Here is a tiny trained network, its code and every weight. The questions are about switching its units off for an input and a target symbol, where a switched-off unit gives its printed mean instead of its output.

import numpy as np


def w(rows, s, z=0):
    codes = np.array(rows[::2]) - 128.0
    scale = np.full(codes.shape[1], s)
    scale[-1] = z or s
    return codes * scale


def norm(h):
    return h / np.sqrt((h * h).mean(-1, keepdims=True) + 1e-5)


def f(y):
    return np.maximum(y, 0)


def softmax(a):
    e = np.exp(a - a.max(-1, keepdims=True))
    return e / e.sum(-1, keepdims=True)


def log_softmax(a):
    a = a - a.max(-1, keepdims=True)
    return a - np.log(np.exp(a).sum(-1, keepdims=True))


def net(x, mask):
    ids = ['ΓΘΣΩβεζλμξ'.index(c) for c in x.split()]
    T = len(ids)
    res = E[ids] + P[:T]
    u = 0
    for l in range(3):
        r = norm(res)
        for j in range(2):
            rows = slice(2 * j, 2 * j + 2)
            q, k, v = (r @ M[l][rows].T for M in (Q, K, V))
            z = softmax(np.where(np.tri(T) > 0, q @ k.T / 2**0.5, -1e9)) @ v
            o = O[l][rows]
            res = res + np.where(mask[u + j], z, o[:, -1]) @ o[:, :-1]
        u += 2
        y = f(norm(res) @ A[l][:, :-1].T + A[l][:, -1])
        res = res + np.where(mask[u : u + 4], y, B[l][:, -1]) @ B[l][:, :-1]
        u += 4
    return log_softmax(norm(res)[-1] @ U[:, :-1].T + U[:, -1])


Q, K, V, O, A, B = {}, {}, {}, {}, {}, {}
E = w([
[164,182,172,138],'Γ',
[172,205,237,161],'Θ',
[97,122,19,168],'Σ',
[98,177,111,160],'Ω',
[41,119,234,167],'β',
[91,184,251,176],'ε',
[90,163,185,187],'ζ',
[160,162,10,151],'λ',
[160,189,190,170],'μ',
[46,138,113,63],'ξ',
],0.014)
P = w([
[106,44,71,17],'0',
[210,13,145,201],'1',
[86,86,92,37],'2',
[206,6,159,183],'3',
[82,124,54,46],'4',
[207,14,210,186],'5',
[78,180,17,56],'6',
[245,59,255,209],'7',
[52,161,45,52],'8',
],0.0061)
Q[0] = w([
[93,115,186,185],'0.h1',
[94,25,87,171],'0.h1',
[153,220,134,114],'0.h2',
[161,11,23,27],'0.h2',
],0.012)
K[0] = w([
[51,171,180,172],'0.h1',
[108,28,103,154],'0.h1',
[132,251,127,48],'0.h2',
[153,26,109,93],'0.h2',
],0.011)
V[0] = w([
[44,191,191,137],'0.h1',
[157,165,32,254],'0.h1',
[248,95,146,150],'0.h2',
[27,12,165,138],'0.h2',
],0.0045)
O[0] = w([
[134,143,1,117,254],'0.h1',
[121,164,143,114,72],'0.h1',
[84,185,99,76,72],'0.h2',
[109,225,70,214,152],'0.h2',
],0.0063,0.0035)
A[0] = w([
[196,162,110,170,249],'0.n1',
[120,2,119,181,106],'0.n2',
[153,69,208,174,155],'0.n3',
[174,120,121,107,164],'0.n4',
],0.0072,0.0016)
B[0] = w([
[35,70,250,176,222],'0.n1',
[151,112,255,81,194],'0.n2',
[114,88,63,84,253],'0.n3',
[108,100,178,219,149],'0.n4',
],0.0072,0.0035)
Q[1] = w([
[8,190,172,192],'1.h1',
[126,43,180,219],'1.h1',
[84,1,206,152],'1.h2',
[185,126,186,56],'1.h2',
],0.0078)
K[1] = w([
[115,165,193,140],'1.h1',
[75,154,90,74],'1.h1',
[2,182,130,46],'1.h2',
[208,194,103,124],'1.h2',
],0.0087)
V[1] = w([
[65,162,71,54],'1.h1',
[103,113,228,118],'1.h1',
[202,187,119,62],'1.h2',
[67,2,189,127],'1.h2',
],0.007)
O[1] = w([
[44,253,137,120,104],'1.h1',
[96,204,133,157,245],'1.h1',
[67,168,181,189,9],'1.h2',
[138,24,96,110,253],'1.h2',
],0.005,0.0054)
A[1] = w([
[121,26,203,140,66],'1.n1',
[98,103,222,83,6],'1.n2',
[217,208,123,27,105],'1.n3',
[132,82,121,1,234],'1.n4',
],0.0074,0.0016)
B[1] = w([
[206,157,168,132,253],'1.n1',
[134,155,75,175,204],'1.n2',
[101,108,112,2,138],'1.n3',
[148,109,163,188,180],'1.n4',
],0.0089,0.006)
Q[2] = w([
[88,70,124,213],'2.h1',
[213,124,178,179],'2.h1',
[165,51,244,99],'2.h2',
[254,67,106,249],'2.h2',
],0.0073)
K[2] = w([
[67,140,96,252],'2.h1',
[120,181,207,157],'2.h1',
[193,202,102,112],'2.h2',
[129,159,71,71],'2.h2',
],0.012)
V[2] = w([
[37,100,61,199],'2.h1',
[80,254,44,238],'2.h1',
[108,116,217,20],'2.h2',
[70,121,4,172],'2.h2',
],0.006)
O[2] = w([
[94,2,137,251,204],'2.h1',
[140,162,233,183,250],'2.h1',
[10,20,89,119,12],'2.h2',
[184,244,94,91,117],'2.h2',
],0.0073,0.0019)
A[2] = w([
[118,132,248,122,245],'2.n1',
[151,201,119,88,109],'2.n2',
[19,250,178,108,248],'2.n3',
[2,172,15,29,31],'2.n4',
],0.007,0.0015)
B[2] = w([
[18,121,26,61,254],'2.n1',
[95,253,148,107,146],'2.n2',
[29,237,45,115,170],'2.n3',
[83,61,215,87,140],'2.n4',
],0.0075,0.0064)
U = w([
[146,94,148,56,215],'Γ',
[119,175,102,47,199],'Θ',
[142,105,58,147,235],'Σ',
[174,139,122,165,74],'Ω',
[99,66,168,124,40],'β',
[73,185,77,147,221],'ε',
[136,131,230,252,5],'ζ',
[181,165,79,119,78],'λ',
[192,212,134,98,191],'μ',
[74,42,149,85,127],'ξ',
],0.011,0.0029)

Each question gives the input, a string of symbols that net reads in full, and the target symbol t.
The units are the heads (2 rows each of Q, K, V and O) and the neurons (one row each of A and B). Each row of codes is followed by its name. A weight is (code - 128) times the scale printed after its matrix; where a second scale follows, it is the last column's (O, A, B and U).
mask holds one flag per unit, layer by layer, with each layer's heads first. A switched-off unit (its flag False) gives its mean, the last column of its rows in O or B, instead of its output. The means were averaged over made-up inputs and are rounded, as every weight is.
A unit's drop is (log p(t) with every unit on - log p(t) with that unit switched off) / (log p(t) with every unit on - log p(t) with every unit switched off).
The circuit of an input: a set's keep is (log p(t) with only the set's units on - log p(t) with every unit switched off) / (log p(t) with every unit on - log p(t) with every unit switched off). Starting from the 12 units with the biggest drops (on a tie, the unit counted first), units are removed one at a time, each time the one whose removal leaves the highest keep (on an exact tie, the one counted first), for as long as the keep stays at least 0.8.
units of the circuit, in order: the units of the circuit, biggest drop first
most important unit: the unit with the biggest drop
k most important neurons: the k neurons with the biggest drops, biggest first
top k neurons in layer l: the k neurons of layer l with the biggest drops, biggest first
heads that matter: for each layer, one digit per head in row order, 1 if its drop is at least 0.15 and else 0, layers parted by /
input Σ ε ε ξ Σ ε, target μ: heads that matter => 00 / 00 / 01
input Γ ε Θ λ, target ξ: most important unit => 2.h2
input Σ Θ ξ Σ, target ε: heads that matter => 11 / 11 / 10
input ε Θ ζ ε ξ λ Σ λ, target μ: units of the circuit, in order => (2.h2; 0.h1; 1.n4)
input ξ ε Σ Θ, target μ: heads that matter => 00 / 00 / 10
input Σ Θ ξ λ, target ε: units of the circuit, in order => (1.h1; 0.n1; 2.h1; 0.h1)
input Σ ε ε Θ Σ Θ, target μ: heads that matter => 00 / 00 / 11
input ξ ε Θ Σ, target ξ: units of the circuit, in order => (2.h2; 0.h1; 0.n2)
input ε Σ Σ Σ Σ ε ε ε ζ, target ζ: top 2 neurons in layer 0 => (0.n3; 0.n2)
input ε Θ ε Ω Σ ξ Θ Γ, target ξ: top 2 neurons in layer 1 => (1.n3; 1.n2)
input Ω Θ μ ε, target Γ: heads that matter => 01 / 00 / 11
input ε ζ ε ξ, target ζ: heads that matter => 00 / 00 / 10
input ε ε ε Γ Σ ε ε Σ, target ζ: top 2 neurons in layer 0 => (0.n1; 0.n3)
input Θ Γ ε ε ε λ, target ζ: 3 most important neurons => (0.n4; 0.n1; 1.n1)
input Σ Γ Ω Θ Θ, target Θ: heads that matter => 01 / 00 / 11
input β Σ Θ Σ Γ, target Γ: units of the circuit, in order => (0.h2)
input ξ ε ζ, target ζ: 2 most important neurons => (1.n1; 2.n1)
input Σ Σ ε Ω, target ζ: heads that matter => 10 / 00 / 10
input Θ Σ ε Θ Θ ε, target ξ: heads that matter => 01 / 00 / 11
input β ε ξ ε, target ε: most important unit => 1.h1
input β Θ Σ ε Σ λ, target μ: units of the circuit, in order => (2.h2; 0.h1)
input λ Σ ε ε Σ β Σ Σ, target μ: top 2 neurons in layer 0 => (0.n2; 0.n4)
input ε Σ ξ ε Θ ζ ξ μ, target ε: 2 most important neurons => (0.n1; 2.n1)
input Σ ε Σ ε ε ε Θ ζ, target ξ: heads that matter => 01 / 00 / 01
input β Σ ε μ ξ Σ, target ε: 2 most important neurons => (0.n2; 2.n1)
input Γ ε Σ ξ, target μ: heads that matter => 11 / 00 / 10
